Below is a small trained network, with its code and all its weights. Each question gives an input and a class and asks what happens when units are switched off, that is, made to give their printed mean instead of their output.

import numpy as np


def w(rows, s, z=0):
    codes = np.array(rows[::2]) - 128.0
    scale = np.full(codes.shape[1], s)
    scale[-1] = z or s
    return codes * scale


def f(y):
    return np.maximum(y, 0)


def log_softmax(a):
    a = a - a.max(-1, keepdims=True)
    return a - np.log(np.exp(a).sum(-1, keepdims=True))


def net(x, mask):
    res = np.array(x, float).reshape(1, 4) / 4 @ E
    y = f(res @ A[0][:, :-1].T + A[0][:, -1])
    res = res + np.where(mask, y, B[0][:, -1]) @ B[0][:, :-1]
    return log_softmax(res[-1] @ U[:, :-1].T + U[:, -1])


A, B = {}, {}
E = w([
[132,126,133,125,119],'x0',
[71,34,236,3,115],'x1',
[155,130,101,77,2],'x2',
[251,5,61,162,184],'x3',
],0.0071)
A[0] = w([
[161,68,112,142,136,38],'n0',
[169,68,115,137,147,31],'n1',
[155,155,62,148,119,71],'n2',
[144,161,122,149,135,212],'n3',
[166,70,94,104,101,82],'n4',
[92,85,146,51,154,62],'n5',
[53,83,155,57,97,11],'n6',
[174,176,123,159,132,29],'n7',
[96,136,141,159,129,230],'n8',
[154,97,252,107,72,158],'n9',
[146,68,67,137,178,200],'n10',
[127,80,86,60,79,169],'n11',
[137,90,79,93,202,47],'n12',
[83,163,136,105,121,79],'n13',
[150,171,132,165,165,54],'n14',
[102,131,159,143,203,78],'n15',
[213,115,162,122,154,30],'n16',
[128,157,103,173,178,237],'n17',
[65,199,150,107,117,83],'n18',
[165,107,161,138,137,175],'n19',
[104,31,199,124,147,6],'n20',
[169,101,154,156,113,62],'n21',
[141,106,167,102,144,66],'n22',
[113,202,207,133,124,41],'n23',
[120,113,138,104,145,255],'n24',
[112,67,119,145,137,118],'n25',
[133,89,106,154,173,242],'n26',
[148,182,77,170,94,34],'n27',
[146,106,83,199,178,213],'n28',
[79,107,162,162,237,157],'n29',
[200,40,76,123,121,176],'n30',
],0.013,0.0043)
B[0] = w([
[167,207,219,141,197,178],'n0',
[146,152,179,155,137,183],'n1',
[154,104,140,38,150,186],'n2',
[120,73,92,39,138,186],'n3',
[119,181,138,180,115,186],'n4',
[120,152,128,95,155,211],'n5',
[180,157,124,112,146,234],'n6',
[142,171,108,74,194,166],'n7',
[53,156,122,137,74,183],'n8',
[160,105,74,124,150,247],'n9',
[78,171,150,85,93,232],'n10',
[180,71,90,87,108,215],'n11',
[152,182,149,189,146,177],'n12',
[100,183,163,193,130,182],'n13',
[183,172,159,63,179,172],'n14',
[219,164,82,148,98,175],'n15',
[143,204,225,146,123,165],'n16',
[107,113,109,41,118,224],'n17',
[166,211,161,166,104,222],'n18',
[134,153,140,149,69,171],'n19',
[158,166,105,36,177,207],'n20',
[113,214,129,182,186,149],'n21',
[111,162,142,39,183,163],'n22',
[150,185,169,177,130,198],'n23',
[119,58,68,91,111,194],'n24',
[119,133,199,117,88,166],'n25',
[67,109,143,138,92,214],'n26',
[194,108,128,59,190,190],'n27',
[128,120,131,73,90,245],'n28',
[198,53,60,148,2,222],'n29',
[67,195,161,171,75,254],'n30',
],0.0061,0.0097)
U = w([
[105,122,101,132,72,234],'0',
[121,185,188,204,138,3],'1',
[188,93,61,172,51,175],'2',
[160,116,111,97,237,36],'3',
[2,47,111,165,147,194],'4',
],0.0094,0.0049)

Each question gives the input, the list of numbers given to net, and the class t.
The units are the neurons (one row each of A and B). Each row of codes is followed by its name. A weight is (code - 128) times the scale printed after its matrix; where a second scale follows, it is the last column's (A, B and U).
mask holds one flag per neuron, in row order. A switched-off neuron (its flag False) gives its mean, the last column of its row in B, instead of its output. The means were averaged over made-up inputs and are rounded, as every weight is.
A unit's drop is (log p(t) with every unit on - log p(t) with that unit switched off) / (log p(t) with every unit on - log p(t) with every unit switched off).
The circuit of an input: a set's keep is (log p(t) with only the set's units on - log p(t) with every unit switched off) / (log p(t) with every unit on - log p(t) with every unit switched off). Starting from the 12 units with the biggest drops (on a tie, the unit counted first), units are removed one at a time, each time the one whose removal leaves the highest keep (on an exact tie, the one counted first), for as long as the keep stays at least 0.8.
units of the circuit, in order: the units of the circuit, biggest drop first
most important unit: the unit with the biggest drop
k most important neurons: the k neurons with the biggest drops, biggest first
drop when u is switched off: that unit's drop, to one decimal
input [3,-7,-4,2], class 3: units of the circuit, in order	[n14 n27]
input [-6,-7,7,7], class 1: most important neuron	[n30]
input [-3,-8,-5,2], class 3: 3 most important neurons	[n14 n27 n7]
input [-1,-7,2,5], class 3: 2 most important neurons	[n27 n2]
input [-7,-8,4,7], class 3: 3 most important neurons	[n27 n2 n7]
input [-1,4,1,-1], class 3: 2 most important neurons	[n29 n30]
input [6,-8,5,-3], class 3: units of the circuit, in order	[n27 n29 n2]
input [3,-2,5,-6], class 1: units of the circuit, in order	[n29 n18]
input [-2,7,4,2], class 3: 2 most important neurons	[n29 n20]
input [2,8,-2,-6], class 3: units of the circuit, in order	[n20 n6]
input [6,4,8,-1], class 2: 3 most important neurons	[n11 n9 n10]
input [-1,1,-5,-4], class 2: units of the circuit, in order	[n29 n15 n10]
input [2,-7,-3,3], class 3: 4 most important neurons	[n27 n14 n7 n2]
input [2,3,2,1], class 4: 3 most important neurons	[n29 n18 n15]
input [-8,-6,6,4], class 0: most important unit	n30
input [2,2,-2,3], class 4: 2 most important neurons	[n18 n6]
input [5,-7,5,-6], class 3: drop when n29 is switched off	0.2
input [4,3,-7,5], class 2: drop when n20 is switched off	-0.1
input [1,0,0,-3], class 4: drop when n12 is switched off	0.1
input [3,0,-6,-1], class 2: drop when n2 is switched off	0.0
input [-6,-2,-5,8], class 1: most important unit	n0
